Below are the code and all the weights of a small trained network. Each question names an input and a class and asks about switching units off, where a switched-off unit gives its printed mean instead of its output.

import numpy as np


def w(rows, s, z=0):
    codes = np.array(rows[::2]) - 128.0
    scale = np.full(codes.shape[1], s)
    scale[-1] = z or s
    return codes * scale


def norm(h):
    return h / np.sqrt((h * h).mean(-1, keepdims=True) + 1e-5)


def f(y):
    return np.maximum(y, 0)


def log_softmax(a):
    a = a - a.max(-1, keepdims=True)
    return a - np.log(np.exp(a).sum(-1, keepdims=True))


def net(x, mask):
    res = np.array(x, float).reshape(1, 5) / 4 @ E
    u = 0
    for l in range(2):
        y = f(norm(res) @ A[l][:, :-1].T + A[l][:, -1])
        res = res + np.where(mask[u : u + 3], y, B[l][:, -1]) @ B[l][:, :-1]
        u += 3
    return log_softmax(norm(res)[-1] @ U[:, :-1].T + U[:, -1])


A, B = {}, {}
E = w([
[83,44,211,169,222,124,177,173,1,27],'x0',
[136,166,124,96,168,26,153,159,164,115],'x1',
[223,207,102,177,103,237,171,85,231,253],'x2',
[110,77,117,94,103,189,135,89,129,137],'x3',
[136,153,85,107,95,179,171,94,85,108],'x4',
],0.0093)
A[0] = w([
[243,188,114,92,145,153,93,163,145,209,133],'0.n0',
[154,145,89,150,155,233,74,114,199,254,5],'0.n1',
[76,160,112,121,72,144,5,167,127,105,189],'0.n2',
],0.0071,0.003)
B[0] = w([
[78,209,60,184,104,187,116,79,133,149,235],'0.n0',
[148,180,186,76,133,109,149,38,197,102,254],'0.n1',
[35,168,148,152,93,7,180,116,154,113,198],'0.n2',
],0.012,0.0072)
A[1] = w([
[147,116,190,157,127,254,148,112,80,138,253],'1.n0',
[184,108,221,173,212,185,222,122,169,134,92],'1.n1',
[80,112,60,39,61,52,111,18,216,136,232],'1.n2',
],0.0062,0.0038)
B[1] = w([
[92,201,197,227,160,30,184,113,75,81,174],'1.n0',
[97,196,83,181,36,1,197,113,163,180,154],'1.n1',
[6,164,88,231,93,115,170,109,148,142,246],'1.n2',
],0.0098,0.012)
U = w([
[36,195,101,220,120,55,159,138,130,82,253],'0',
[179,61,83,77,149,191,161,121,142,162,1],'1',
[174,71,199,61,172,192,108,170,86,205,1],'2',
[60,40,193,128,212,82,134,157,11,51,244],'3',
[165,194,54,129,59,199,78,45,214,188,180],'4',
[164,57,104,56,191,192,66,160,128,166,1],'5',
[207,47,84,86,156,162,66,174,164,121,1],'6',
],0.012,0.0063)

Each question gives the input, the list of numbers given to net, and the class t.
The units are the neurons (one row each of A and B). Each row of codes is followed by its name. A weight is (code - 128) times the scale printed after its matrix; where a second scale follows, it is the last column's (A, B and U).
mask holds one flag per neuron, layer by layer. A switched-off neuron (its flag False) gives its mean, the last column of its row in B, instead of its output. The means were averaged over made-up inputs and are rounded, as every weight is.
A unit's drop is (log p(t) with every unit on - log p(t) with that unit switched off) / (log p(t) with every unit on - log p(t) with every unit switched off).
The circuit of an input: a set's keep is (log p(t) with only the set's units on - log p(t) with every unit switched off) / (log p(t) with every unit on - log p(t) with every unit switched off). Starting from all 6 units, units are removed one at a time, each time the one whose removal leaves the highest keep (on an exact tie, the one counted first), for as long as the keep stays at least 0.8.
circuit, biggest first: the units of the circuit, biggest drop first
most important unit: the unit with the biggest drop
k most important neurons: the k neurons with the biggest drops, biggest first
top k neurons in layer l: the k neurons of layer l with the biggest drops, biggest first
drop when u is switched off: that unit's drop, to one decimal
input [3,0,0,-5,1], class 3: circuit, biggest first -> [1.n2, 0.n0]
input [3,-8,0,4,4], class 3: circuit, biggest first -> [1.n2, 0.n0]
input [0,7,2,5,-4], class 4: most important unit -> 1.n0
input [1,8,-2,-1,-3], class 3: 2 most important neurons -> [0.n0, 0.n1]
input [3,-6,0,-8,-5], class 3: 2 most important neurons -> [1.n2, 0.n1]
input [0,0,5,-4,-8], class 4: top 2 neurons in layer 0 -> [0.n0, 0.n2]
input [2,7,-7,-6,-1], class 3: 3 most important neurons -> [1.n2, 0.n0, 0.n1]
input [3,-5,0,-7,8], class 3: 2 most important neurons -> [1.n2, 0.n1]
input [6,-5,0,-2,-3], class 3: top 2 neurons in layer 0 -> [0.n1, 0.n0]
input [-2,8,3,-2,7], class 4: top 2 neurons in layer 0 -> [0.n2, 0.n0]
input [1,8,-4,-4,3], class 3: drop when 0.n0 is switched off -> 0.5
input [-8,-5,-2,6,-6], class 0: drop when 0.n2 is switched off -> 0.8
input [6,0,-5,-5,4], class 3: drop when 1.n1 is switched off -> 0.0
